In the rows, zero is written as 128.
Each row of numbers stands for one thing and depends on some of the facts below. Use the named rows to name the rest.

Facts:
kogefek grufel:trukan,kofla drigren:919 trerom:786
stebran drigren:545 trerom:786
dozi drigren:919 trerom:44
mazostel grufel:gramegra,tiza,traples,vuplum,dreten drigren:799 trerom:802
laso grufel:nekin,dupi,gatrin drigren:943 trerom:802
mipedrul drigren:545 trerom:44
vebes grufel:tudren,troklim,fedim,mipedrul drigren:919 trerom:786
fikubrem drigren:919 trerom:786
klumis drigren:799 trerom:786
zugo drigren:545 trerom:786
pitrovin drigren:799 trerom:44
vogeskor drigren:919 trerom:786
gokir grufel:tudren,tezes,reri,folel drigren:919 trerom:802
pagun drigren:943 trerom:44
tiza drigren:919 trerom:44
miplak drigren:799 trerom:44
teflas drigren:799 trerom:786
figer drigren:545 trerom:786
steklak drigren:799 trerom:44
nakla drigren:799 trerom:786
tezes drigren:919 trerom:802
gaklak drigren:799 trerom:802
rovilu grufel:skomi,tibrim,skadratem,braklenam drigren:919 trerom:786
fivo drigren:919 trerom:44
dupi drigren:545 trerom:786
nekin drigren:919 trerom:44
kuzuste grufel:zugo,vimon,pitrovin,tata,flabus,stebran drigren:799 trerom:802
stuman grufel:truken,dozi,dinis,steklak,maflan,mipedrul,fusti,grostom drigren:545 trerom:802
grogom drigren:943 trerom:802
gramegra drigren:545 trerom:44
grali drigren:799 trerom:786
grivuk drigren:545 trerom:44
driki drigren:919 trerom:44
stodetos grufel:dozi drigren:943 trerom:786
nati grufel:pagun,gramegra,duvol,skomi,gimun,kuror,teflas,troklil,makubel drigren:799 trerom:44
zodram drigren:943 trerom:802
braklenam drigren:943 trerom:802
zosti grufel:bevam,dufogos,duvol,dinis,nakla,gatrin,gaklak drigren:799 trerom:44
bropla drigren:919 trerom:786
gatrin drigren:919 trerom:786
tudren drigren:545 trerom:786
fufomi grufel:vediplor,zugo,skadratem,vimon,teflas drigren:799 trerom:44
brabrelo drigren:837 trerom:802
doflil grufel:tibrim,getru,bradu drigren:837 trerom:786
stugazan drigren:799 trerom:44
vodra drigren:919 trerom:802
kabrak drigren:943 trerom:786
bretre drigren:799 trerom:786
kelo grufel:vediplor,trukan,flestaza,tata drigren:545 trerom:786
dufogos drigren:943 trerom:786
pozas grufel:grifas,driki,rofal drigren:919 trerom:802
vuplum drigren:919 trerom:44
bagak grufel:gramegra,bropla,vuplum,dreten drigren:545 trerom:786
poflem drigren:545 trerom:44
folel drigren:943 trerom:44
truken drigren:799 trerom:44
grostom drigren:799 trerom:802
grador grufel:rusol,tudren,nakla drigren:943 trerom:44
troklil drigren:943 trerom:786
febram drigren:919 trerom:802
fila drigren:943 trerom:802
griru drigren:919 trerom:44
pedri grufel:nekin,truken,skomi,gimun,maflan,traples drigren:545 trerom:44
beklur grufel:gustam,dribrel drigren:545 trerom:802
reri drigren:799 trerom:786
gravu drigren:545 trerom:786
vimon drigren:943 trerom:44
vuve grufel:flori,bretre drigren:837 trerom:786
plorir drigren:919 trerom:44
nakli drigren:837 trerom:802
bevam drigren:919 trerom:786
kuror drigren:919 trerom:44
driva drigren:943 trerom:44
fodumok drigren:919 trerom:802
tibrim drigren:943 trerom:802
pibra grufel:vediplor,kabrak,nakli,driki drigren:837 trerom:786
teras drigren:799 trerom:786
keflum drigren:799 trerom:44
lugrol grufel:ratrol,griru drigren:837 trerom:802
padra grufel:flori,gramegra drigren:837 trerom:44
kubem drigren:919 trerom:786
fosekle drigren:943 trerom:44
dreten drigren:919 trerom:786
gotupe grufel:nakli,getru,lebu drigren:919 trerom:802
skagam grufel:nakla drigren:799 trerom:786
tulom drigren:545 trerom:786
flestaza drigren:919 trerom:44
grifas drigren:799 trerom:802
getru drigren:919 trerom:44
maflan drigren:837 trerom:802
dasis grufel:keflum,steklak,skadratem drigren:919 trerom:802
sudras drigren:919 trerom:44
niflol grufel:grali drigren:799 trerom:786
nastodrel grufel:vogeskor,skomi,grogom,fedim,mipedrul,kofla,folel,fila drigren:919 trerom:786
vediplor drigren:919 trerom:44
linuk grufel:troklim,reri,makubel drigren:799 trerom:786
makubel drigren:545 trerom:44
flori drigren:799 trerom:44
flabus drigren:919 trerom:44
skomi drigren:545 trerom:786
ratrol drigren:837 trerom:802
drogron drigren:837 trerom:44
flekir grufel:gravu,dufogos,kofla,fodumok,bradu drigren:799 trerom:786
troklim drigren:919 trerom:786
duvol drigren:919 trerom:802
mimu drigren:943 trerom:786
megedu grufel:klumis,kubem,fedim,kofla,vuplum,vodra drigren:837 trerom:786
soski grufel:grali,griru drigren:545 trerom:786
bofludrek drigren:545 trerom:802
dudrofir grufel:tezes,brabrelo,poflem,fedim,stusa drigren:837 trerom:802
stusa drigren:837 trerom:802
grufum grufel:zodram,traples,grali,gatrin,lebu drigren:799 trerom:44
rusol drigren:943 trerom:802
tatrovum grufel:flori,ratrol,zodram,getru,troklil,gaklak,vuplum drigren:919 trerom:786
babafla grufel:fosekle,drogron,bradu,folel drigren:799 trerom:44
rofal drigren:943 trerom:802
giski drigren:545 trerom:786
gife drigren:919 trerom:786
nabadril drigren:799 trerom:786
klaflo grufel:steklak,tibrim,fodumok,dreten drigren:919 trerom:786
klidru grufel:gimun,ratrol,bropla,tulom,pitrovin,mimu drigren:943 trerom:786
vuski grufel:fikubrem,ratrol,vimon,gatrin,grostom drigren:837 trerom:802
bradu drigren:943 trerom:786
kofla drigren:799 trerom:802
traples drigren:919 trerom:44
bitibran grufel:stugazan,vediplor,duvol,reri,miplak drigren:919 trerom:786
lozigi grufel:gramegra,grogom,fedim drigren:837 trerom:44
vitresta grufel:bretre,teflas,stebran drigren:919 trerom:786
dribrel drigren:919 trerom:44
skadratem drigren:837 trerom:786
tata drigren:837 trerom:786
dinis drigren:545 trerom:802
fanor grufel:gife,reri,fedim,flabus drigren:545 trerom:786
fedim drigren:799 trerom:786
fusti drigren:799 trerom:44
trukan drigren:837 trerom:786
gimun drigren:545 trerom:786
lebu drigren:545 trerom:802
gustam drigren:837 trerom:786

Named rows:
kuror: [127 127 140 143 118 134 118 120 125 147 140 131 129 162 117 136 116 133
 136 106 111 137 124 120 144 123 128 133 137 105 134 116 124 120 125 136
 162  92 109 125 121  99 131 146 122 148 126 113 123 134 164 125 148]
stusa: [ 80 163 148 180 133 174 113  82 113  26 129  57  94 170  94  73 112 141
  85  86  38  51 143 219  54 189 164 137 113  96 139 130  95 194 155 121
  72 126 147 137 111  90  41  74 127  86  95 151 140 137 133  69 155]
nekin: [120 129 137 149 122 133 117 114 135 150 142 125 133 169 116 145 111 128
 143 109 114 144 125 118 145 124 128 135 136 100 133 124 123 128 131 138
 156  94 109 130 118  95 131 151 120 147 130 125 120 132 170 131 136]
grali: [155 137 112 117 159 136 134 158 161 159 105 145 156 110 142 165 143 140
 122 148 163 138 161 142 131 145 120 117 159 161 130 111 144 124 113 101
  83 140 129 113 142 161 143 123 172 115 126 168  98 126 120 136  84]
bagak: [133 102 130 103 136 121 169 133 115 101 146 168 120  68 145 113 134 103
 135 175 161 135 113 107 154  95 124 131  88 142  86 156 136 127 112 117
 146 167 130 142 131 150 164 138 119 144 132 115 129 130 102 138 126]
rovilu: [118 154 151 122 113 113 152 132 128 116 127 120  85 120 121 135 122 151
 141 117 122 136 118 129 151 126 110 136 125 118 132 145 124 123 128 106
 153 132 147 119 126 108 150 126 139 142 123 110 144 115 122 128  90]
lozigi: [104 130 175 164 139 183 112  73 108  24 140  87 103 194  78  64 118 140
 109  85  26  84 161 228  80 176 173 149 112  69 127 117  93 198 184 102
 108 122 137 110 118  81  79 101 147 132  79 157 129 130 160  43 163]
fufomi: [175  93 121 100 139 143  92 167 136 145 107 165 160 153 127 149 157 141
 146 130 135 158 167 125 136 141 148 138 158 146 139  62 128 114 147 115
 120 125 119  94 123 163 140 134 161 145 120 161 108 138 105 106 148]
vediplor: [136 120 132 152 113 118 114 120 118 158 138 130 127 162 115 135 114 138
 135  91 114 127 117 112 133 124 130 115 145 114 121 112 120 120 135 134
 156  89 117 116 126  88 126 144 119 143 128 108 117 126 164 138 143]
flestaza: [134 120 133 147 113 124 110 116 116 152 137 131 123 161 115 131 113 136
 138  94 108 131 119 114 140 122 130 120 142 113 127 107 121 122 137 132
 158  93 118 113 126  94 131 145 121 150 130 106 125 129 158 129 150]
rofal: [135 121  89 111 102  92 117 150 119 184 120 117 125 117 134 136 125 120
 136 125 151 153  97  60 133  99 108 115 131 133 138 140 134  94 127 181
 151 133 133 146 122 141 106 136  84 102 170  99 153 115 104 174 137]
tudren: [127 104 127 117 135 108 154 112 116 124 146 156 145  65 163 107 130  90
 116 170 169 104  99 111 129 104 126 114 100 157  89 170 135 127 110 123
 126 149 124 147 151 140 163 140 110 139 134 102 120 128 124 152 128]
febram: [ 93 157 108 147 119 124 117 120 120 142 128  95 104 146 121 138 111 135
 126 113 119 133 109 107 139 119 123 134 125 123 154 122 135 118 114 147
 134 112 130 138 105 117  97 117 103 110 140 119 162 135  99 133 130]
bevam: [117 161 145 138 124 113 152 122 136 132 127 116 103 121 128 137 115 142
 128 118 128 126 114 132 142 126 104 124 134 124 130 153 129 125 114 112
 141 123 136 129 134 102 145 128 137 134 125 115 135 117 147 143  92]
steklak: [164 103 116 120 143 140  90 149 155 157 111 148 189 161 139 156 152 122
 146 130 148 146 160 130 118 149 146 130 168 151 141  87 128 117 136 125
 102 117 105 109 135 164 140 148 153 139 116 170  89 140 139 131 128]
gustam: [ 90 168 155 177 179 165 143  51 110  57 135  70  86 143  77  71  98 152
  84 101  43  64 149 231  84 169 148 105 109  88 114 143 114 216 168  73
  68 138 155 107 141  76  74  81 160  95  88 164 142 110 151  67 104]
skagam: [150 135 129  96 149 129 118 159 155 138  96 144 145 108 148 154 158 143
 129 152 163 135 158 143 131 142 125 127 154 165 146 106 142 114 125  97
  95 144 142 108 143 170 155 122 171 128 117 159 113 126 101 120  86]

Name these rows:
No name comes twice in this set of rows, the named rows included.
[122 157 149 126 123 121 154 136 121 129 129 131  85 110 121 133 119 160
 121 121 119 133 125 127 156 117 104 128 127 120 124 133 131 123 116 105
 160 129 144 115 125 105 138 117 141 135 127 106 144 114 125 122 108] -> vitresta
[151 127 121 101 114  84 148 144 126 184 125 140 119  87 129 134 128 135
 133 137 158 148 103  83 144  98  97 105 136 134 115 159 136 102 127 141
 161 141 144 129 154 124 151 136 116 126 159  93 137  95 136 169 100] -> kabrak
[112 130 124 146 142 126 103  87 116 171 140 120 130 167 107 127 110 124
 131 117 109 146 119 114 155 111 134 117 133 102 140 106 138 131 140 131
 147  92 110 115 133  99 130 144 118 142 129 125 150 130 149 123 135] -> dribrel
[ 90 160 138 199 139 185 139  99 120  31 139  66  95 173  85  87  96 146
  93  80  38  65 151 213  62 189 152 131 112  89 117 133  98 201 144 127
  68 130 141 141  97  92  24  82 131  75 102 166 121 132 148  81 146] -> ratrol
[101 163 181 155 146 165 149  83 114  10 128  82  70 145  87  66 116 160
 102  98  43  69 154 237  84 177 146 135 106  84 124 144 100 204 166  75
  95 148 166 110 130  87  91  78 167 117  77 150 141 116 136  51 110] -> megedu
[154  98 122 112 107 109 119 143 132 196 140 151 155 131 125 137 131 116
 138 130 144 158 113  80 146  98 112 121 139 107 122 129 130 100 129 170
 178 115 108 137 134 121 145 155 105 143 164 100 123 117 170 159 155] -> vimon
[137  66 122 108 130 134 131 125 109 108 155 173 145 121 130 108 131  82
 154 155 149 161 118  93 155  93 148 141  86 120  90 129 130 129 138 138
 163 145 104 138 120 150 154 165 102 161 129 123 124 145 115 129 167] -> pedri
[133 100 125 117 132 100 159 115 121 117 142 155 138  74 155 108 129  90
 136 162 167 120 101 104 135 107 128 114  96 155  85 174 135 128 123 121
 130 157 129 146 143 145 168 150 112 138 128 110 120 129 116 158 114] -> gravu
[155 129 133  90 145 131 120 160 143 135  97 154 144 103 149 150 161 152
 126 153 157 131 163 149 134 142 124 134 152 166 150  98 137 111 120  93
 104 145 144 102 142 167 156 108 174 135 122 149 117 127  93 113 107] -> linuk
[137 101 112 102 125 108 106 118 126 202 133 142 148 136 118 127 130 107
 140 144 143 171 111  76 163  85 120 121 132 104 140 128 137 105 140 164
 172 118 114 131 144 127 153 156 103 148 157 105 148 116 146 144 146] -> driva
[111 145 109 140 103 114 118 135 104 129 123 100  90 147 113 134 116 145
 138  98 116 138 107  98 138 121 122 128 124 128 146 112 126 117 132 145
 141 120 139 120 103 118  94 117 103 110 137 117 161 130  81 135 131] -> pozas

The same things again, as new rows of numbers:
Some things and their rows:
plorir: [111 112 121 176 126 119  93 144 124 113 125  96 101 108 125 197 123 122
 146 162 114  92 109 143 179  98 108 149 171 134 141 143 124 126 144 144
 144 186 173 139 133 163 171 130 108  99 104  82 136  91 153  99]
ratrol: [ 78 128 151 144 106 128  97 121 130 139 159 107  77 117 119 182  83 115
 140 214 143 101 122  97 192 111 106 135 171 100 105 139 111  81 148 158
 150 172 127  96 122 147 203 173 137 147 117 159 132  91 182 113]
fikubrem: [122 111 130 190 157 125  90 133 119 145 117 111  90 101 115 210 111  98
 149 197 134  56 134 146 164  94 119 141 159 128 149 134 129 114 143 121
 132 173 130 125 142 164 146 144 127 107  96 103 122  98 166 132]
troklim: [120 113 136 189 155 127  98 135 116 141 112 108  86  96 105 209 115  98
 149 191 131  56 136 150 168  88 119 139 159 128 152 136 135 106 145 126
 132 173 136 123 144 159 152 130 125  99  91 100 125 103 165 134]
fosekle: [ 76 124 136 147 119 124  79 124 122 125 147  93 101 123 112 181 102 131
 136 141 124  89 113 142 182  88 118 131 162 123 126 151 105 105 151 165
 140 173 174 134 122 161 168 133 123 112 130 100 138  97 152  89]
grifas: [101 103 133 173 130 135 123 114 124 135 154 111  90 128 117 193 144  77
 120 160 138 109 115 130 174  84 106 150 145 142 130 165 117  75 136 151
 146 191 117 119 139 181 153 168 138 125 117 140 145  95 159 113]
gokir: [123 119 134 179 103 134 132 154 135 109 115  99  81 109 109 191 129 103
 141 180 130  88 123 143 175  84 104 155 159 136 153 163 153 104 146 163
 171 182 128 105 153 144 157 128 124  94 106 135 152 106 159 132]
reri: [113 115 147 185 160 132 106 112  97 150 139 121  90 123  83 216 134  92
 128 165 129  80 135 152 167  67 118 122 144 135 148 155 125  87 138 137
 140 179 141 108 150 179 143 132 145  98  99 101 135 112 167 131]
fanor: [ 94 154 155 115 146 163  79  99  87 147 179 140  42 134  41 192 117 115
 117 192 119 103 120 144 193  49 117  89 147 102 145 170 105  68 136 178
 165 155 165  86 130 165 178 131 152 111 134 124 121 125 164 130]
kogefek: [139 128 133 190 144 153  98 144 126 136 110 110  79 105 108 204 107 107
 151 202 135  53 139 150 170  86 128 143 148 126 154 142 136 125 151 139
 157 162 138 115 147 163 125 131 118  90 111 106 125 113 149 141]
fila: [ 78 115 141 144 115 131 106 123 134 135 149  95  84 117 118 173 111  97
 130 161 146  81 122 136 179  89 112 145 156 125 127 154 115  69 149 162
 136 176 117 120 130 153 164 155 138 133 128 151 146  96 164 112]
drogron: [ 70 141 152 142 112 131  78 126 117 133 154 103  83 113 115 181  81 149
 141 188 120 105 116 118 205 105 115 121 176  98 109 133 104  99 158 163
 146 165 189 110 112 156 212 132 110 126 124 100 130  94 163  97]
rofal: [ 77 116 141 146 115 128 103 123 133 135 151  97  87 119 119 173 111  99
 128 164 148  82 123 136 176  89 111 143 158 127 125 155 114  74 147 161
 137 176 114 119 132 153 163 159 142 132 127 152 146  95 167 111]
nabadril: [114 110 138 184 165 140  97 107 107 155 144 121  90 124  98 213 127  84
 132 169 134  77 130 143 167  77 122 132 138 131 139 149 114  91 139 132
 136 177 135 120 140 189 134 154 140 111 109 109 125 107 158 124]
megedu: [112 152 155 142 132 165  87 129 115 155 143 110  53 110  90 197  73 125
 150 211 133  61 139 117 202  93 117 121 152  81 125 129 117  88 166 157
 156 151 156  91 129 152 176 131 124 117 122 123 121 120 160 134]
stugazan: [101 112 130 171 132 128  97 117 109 123 152 108 105 134 107 203 139 112
 126 138 115 115 108 137 178  80 110 135 153 140 132 161 111 106 138 152
 148 189 177 129 134 186 160 138 126 102 115  86 142 100 152  93]
tulom: [ 73 139 148 121 162 151  61  84  91 161 190 143  55 128  66 189 111 101
 116 200 127 103 117 139 188  65 123  96 152 105 132 154  87  66 132 159
 137 158 151 106 115 177 186 165 150 140 134 127 108 105 165 121]

Which thing is each row?
No name comes twice in this set of rows, the named rows included.
[ 88 139 133 145 138 157  68  84 105 145 177 146  66 146  45 202  89 103
 136 206 121 109 108 119 171  55 134  95 142 102 131 169  97 104 124 183
 176 164 162 102 115 169 163 188 156 125 135 150  94 115 159 116] -> soski
[ 85 146 167 158 144 144  69 118 109 163 149 118  71 107 113 187  69 132
 140 232 145  68 145 128 195 102 129 112 163  95 116 124 105  88 159 137
 135 144 140  91 128 159 178 143 126 132 123 120 118  99 177 135] -> skadratem
[ 76 122 141 149 116 146  98 123 143 138 150  98  80 116 133 164 104  99
 128 169 154  78 122 139 181  94 122 150 148 126 122 152 108  74 154 162
 136 165 111 128 126 161 151 164 127 139 145 154 141  93 149 113] -> tibrim
[126 134 141 174 121 137  89 128 107 113 154 113 108 159 109 200 136 134
 123 165 125 121 120 143 176  77 108 127 152 147 134 176 109 129 135 156
 178 178 173 100 154 186 129 132 135  81 130  85 152 106 161 103] -> fufomi
[ 92 142 152 153  92 139  98 129 132 131 155 109  77 132 113 183  78 126
 142 227 145 103 128 100 190 103 110 129 165 101 107 150 117 100 148 170
 177 164 132  77 134 143 183 168 138 131 126 162 137  99 181 120] -> vuski
[ 96 137 124  74 141 153  61  99  96 136 208 120  51 142  79 183 136 114
 114 151 102 132  85 113 210  83  84 116 160  96 122 157  71  66 133 170
 148 178 192 129 107 182 217 153 141 134 143 101 127 107 153  76] -> gramegra
[121 111 133 187 157 126  96 136 117 144 115 109  87  99 110 208 115  97
 149 192 131  55 136 147 167  92 118 140 161 126 150 133 133 109 144 124
 131 173 133 124 144 162 152 134 125 104  94 102 123 100 167 134] -> gife
[122 115 113 189 112 138  99 116 125 113 144 111 112 152  95 213 119 109
 147 148 112 119 100 115 162  75 118 142 141 134 128 171 114 144 132 174
 186 193 184 130 130 184 132 168 132  92 123 109 129 109 141  86] -> grufum
[125 114 139 178 167 136  91 107 101 154 150 121  92 132 100 216 132  87
 129 176 136  77 134 138 167  78 113 129 143 132 139 151 110  92 136 126
 136 178 131 115 147 187 133 154 150 109 107 105 130 107 170 123] -> bretre
[136 111 123 174 162 141  88 134 124 149 123 106  77  99 123 206 116  89
 151 189 134  48 131 136 173 102 113 153 153 120 144 126 120 109 148 118
 127 172 130 138 137 171 143 149 124 112 104 104 121 101 154 126] -> dreten
[146 129 127 187 147 165  89 142 133 142 116 109  74 107 124 200 103 102
 153 204 141  47 136 146 172  96 128 154 142 123 145 138 124 129 154 134
 155 155 132 127 142 173 116 147 111  98 125 109 119 109 137 137] -> klaflo
[109 138 146 165 137 148  78 124 120 146 135 109  82 129  94 194  87 114
 144 185 145  53 143 144 169  76 132 124 143 116 138 151 114 107 152 155
 154 156 135 107 140 159 121 144 143 103 131 125 127 115 159 128] -> stodetos
[121 113 137 171 163 146 114 114 102 152 136 114  74 114  80 217 138  82
 132 148 121  72 129 145 176  67 113 133 136 123 150 150 126  73 147 143
 137 181 148 122 142 180 148 127 136 102 102 103 133 119 151 127] -> fedim
[100 105 132 172 128 150 128 116 129 136 149 108  80 119 117 187 141  76
 122 153 136 102 112 136 179  81 112 156 137 138 132 162 120  71 144 159
 146 185 121 128 134 183 152 161 126 125 125 140 145 100 143 116] -> kofla

Now the same things, written a new way:
Some rows with their names:
driki: [142 150  68 118 118 171 140 127 111 154 121 110 116 131 101 166  63 203
  92 147  93 117 167 145 136  54]
getru: [119 145  75 123 129 154 126 123 105 138 119 106 141 124  88 159  63 188
 109 147 142 108 155 130 132  88]
tiza: [111 166  70 115 128 147 124 120 112 134 113 122 143 125  89 152  64 168
 127 155 144  98 137 124 138 126]
tibrim: [151  91 159 115 145 119 122 178 149 152  64 161 113 134 133 126 126 114
 130  92 174 158 168 143 125  95]
febram: [130 172 140 110  91 136 166 159 127 145  50 131 112 125 131 129  90 154
  89 179 128 171 136 168 115 113]
nakli: [111 113 222 138 162 177 124 154 115 166 100 103  92  98 145 143 143 126
 122  70 146 163 125 142 128  27]
drogron: [ 88 150 177 157 183 151  74  94 125 143 134 100 132 105 184 131 122 134
 165  86 126  97 102 106 147  31]
bofludrek: [134 131 191 130 106 110 147 186 169 157  85 184 136 136 174 123 146 115
 130 122 134 137 160 157 139 104]
maflan: [ 89 130 227 132 162 143 110 153 115 151  88 110 111  89 145 131 134  98
 150  76 188 147 111 129 131  79]
kabrak: [180  50 111 129 118 109 133 140 142 152 165 144  95 156 132 115 150 131
 112  91  97 139 147 150 129 116]
nakla: [130  97 147 109 124 117  94  78 120  71 164  72 122 104 126 124 133  97
 113 170 123 133 132 143  88 141]
lozigi: [ 75 179 149 165 185 157 109  95 128 148 137 124 140 114 166 127 155 113
 184  85 123  96  62  65 166  87]
grivuk: [117 141 125 153 117 133 117 155 175 151 146 173 170 139 175 132 126 144
 156 139 113  70 151 133 162  88]
ratrol: [ 85 121 214 119 144 169 106 174 102 143 100 107 102  83 135 147 133  93
 137  87 192 138 116 137 135  72]
reri: [132 106 125  85 119 131  86  89  98  70 169  81  98 112 116 128 150  94
 120 160 111 132 140 139  78 124]
vuve: [105 119 172 155 140 140 133 106 119 142 185 118 118 113 153  99 186 100
 154  79 112 127  57 112 145 166]
pagun: [114 113  77 133 152 143 113 155 141 148 115 162 128 144 134 143 111 119
 162 106 141  75 134 103 160 107]

Rows to name:
No name comes twice in this set of rows, the named rows included.
[119 105  65 105 147 150 113 157 140 150 128 163 115 133 119 159 104 130
 152 105 138  86 153 115 165  85] -> vimon
[136 109 173 177 156 142 155  98 136 160 185 103 112 130 167 108 198 138
 131  75  66 151  71 115 145 101] -> pibra
[102 160  98 173 182 148 126  56 159  96 110  91 167 124 154 142 129 129
 144 178  90 109 119  72 125  90] -> babafla
[124 147  85 155 156 114 126 123 176 147 102 177 161 154 169 119 128 130
 169 120 114  94 116  85 168 127] -> grador
[146  99  95 150 125  88 164 144 159 144 155 175 135 158 136 101 179 103
 151  97 115 125  87 111 156 217] -> klidru
[124 148 187 153  87 105 162 188 181 156  89 194 147 144 201 114 149 112
 132 148 121 131 144 155 152 128] -> beklur
[125 114 130 137 141 114 124  74 137  85 156  83 132 118 142 115 149 102
 121 172 103 143 110 119 100 167] -> skagam
[125 146 137 119 115 115  93 145 144 129 142 180 158 142 156 132 132 125
 174 113 134  74 146 115 152  88] -> poflem
[140 153 128  88 103 142 146 167  88 135  58 125 100 127  83 149  91 150
  91 128 168 167 155 151 103 108] -> duvol
[105 157 143 149 152 139 155 127 157 111  60 105 141 111 132 146 145  95
 125 169 137 162 112  86 112 142] -> mazostel
[105 145 110 179 146 111 154 145 179 164 145 177 190 153 137 139 158 141
 169 111 137  75 118  77 174 156] -> pedri

